Below is a small trained network, with its code and all its weights. Each question gives an input and a class and asks what happens when units are switched off, that is, made to give their printed mean instead of their output.

import numpy as np


def w(rows, s, z=0):
    codes = np.array(rows[::2]) - 128.0
    scale = np.full(codes.shape[1], s)
    scale[-1] = z or s
    return codes * scale


def f(y):
    return y / 2 * (1 + np.tanh(0.7978845608 * (y + 0.044715 * y**3)))


def log_softmax(a):
    a = a - a.max(-1, keepdims=True)
    return a - np.log(np.exp(a).sum(-1, keepdims=True))


def net(x, mask):
    res = np.array(x, float).reshape(1, 5) / 4 @ E
    y = f(res @ A[0][:, :-1].T + A[0][:, -1])
    res = res + np.where(mask, y, B[0][:, -1]) @ B[0][:, :-1]
    return log_softmax(res[-1] @ U[:, :-1].T + U[:, -1])


A, B = {}, {}
E = w([
[183,46,42],'x0',
[78,188,75],'x1',
[198,250,131],'x2',
[144,137,253],'x3',
[98,125,146],'x4',
],0.0079)
A[0] = w([
[216,117,105,255],'N1',
[176,64,131,69],'N2',
[10,165,104,118],'N3',
[177,167,212,191],'N4',
[95,154,91,130],'N5',
[53,52,193,131],'N6',
[169,90,42,149],'N7',
],0.013,0.007)
B[0] = w([
[147,41,169,233],'N1',
[99,106,67,153],'N2',
[60,179,56,188],'N3',
[246,141,163,254],'N4',
[130,187,147,156],'N5',
[28,68,213,216],'N6',
[201,102,173,214],'N7',
],0.011,0.0091)
U = w([
[236,110,127,223],'0',
[94,142,110,1],'1',
[42,255,54,233],'2',
[15,29,99,198],'3',
[106,141,87,6],'4',
[152,108,204,123],'5',
],0.0099,0.0071)

Each question gives the input, the list of numbers given to net, and the class t.
The units are the neurons (one row each of A and B). Each row of codes is followed by its name. A weight is (code - 128) times the scale printed after its matrix; where a second scale follows, it is the last column's (A, B and U).
mask holds one flag per neuron, in row order. A switched-off neuron (its flag False) gives its mean, the last column of its row in B, instead of its output. The means were averaged over made-up inputs and are rounded, as every weight is.
A unit's drop is (log p(t) with every unit on - log p(t) with that unit switched off) / (log p(t) with every unit on - log p(t) with every unit switched off).
The circuit of an input: a set's keep is (log p(t) with only the set's units on - log p(t) with every unit switched off) / (log p(t) with every unit on - log p(t) with every unit switched off). Starting from all 7 units, units are removed one at a time, each time the one whose removal leaves the highest keep (on an exact tie, the one counted first), for as long as the keep stays at least 0.8.
units of the circuit, in order: the units of the circuit, biggest drop first
top k neurons: the k neurons with the biggest drops, biggest first
drop of u: that unit's drop, to one decimal
input [3,-2,-4,-8,-1], class 0: units of the circuit, in order : (N7)
input [-5,4,-6,-1,1], class 2: top 4 neurons : (N3 N1 N7 N5)
input [-1,5,-3,1,6], class 2: units of the circuit, in order : (N1 N3)
input [-3,-8,-4,0,1], class 3: top 2 neurons : (N6 N7)
input [-8,-2,5,-1,4], class 0: units of the circuit, in order : (N4 N6)
input [4,1,-4,8,0], class 3: units of the circuit, in order : (N6 N7)
input [5,-1,-3,8,2], class 3: units of the circuit, in order : (N6 N7)
input [2,-7,-2,3,-6], class 3: units of the circuit, in order : (N2 N7)
input [7,-2,-4,1,-1], class 3: top 2 neurons : (N4 N2)
input [5,-5,-4,-1,-4], class 3: top 2 neurons : (N4 N2)
input [-5,-7,-8,4,1], class 3: top 2 neurons : (N6 N7)
input [-7,1,4,3,-6], class 0: drop of N2 : 0.0
input [-6,8,5,7,-8], class 0: drop of N4 : 2.8
input [-8,2,-7,-8,-1], class 2: drop of N3 : 0.5
input [-6,-1,4,7,2], class 0: drop of N4 : 0.7
input [-4,-6,-7,1,-7], class 3: units of the circuit, in order : (N6)
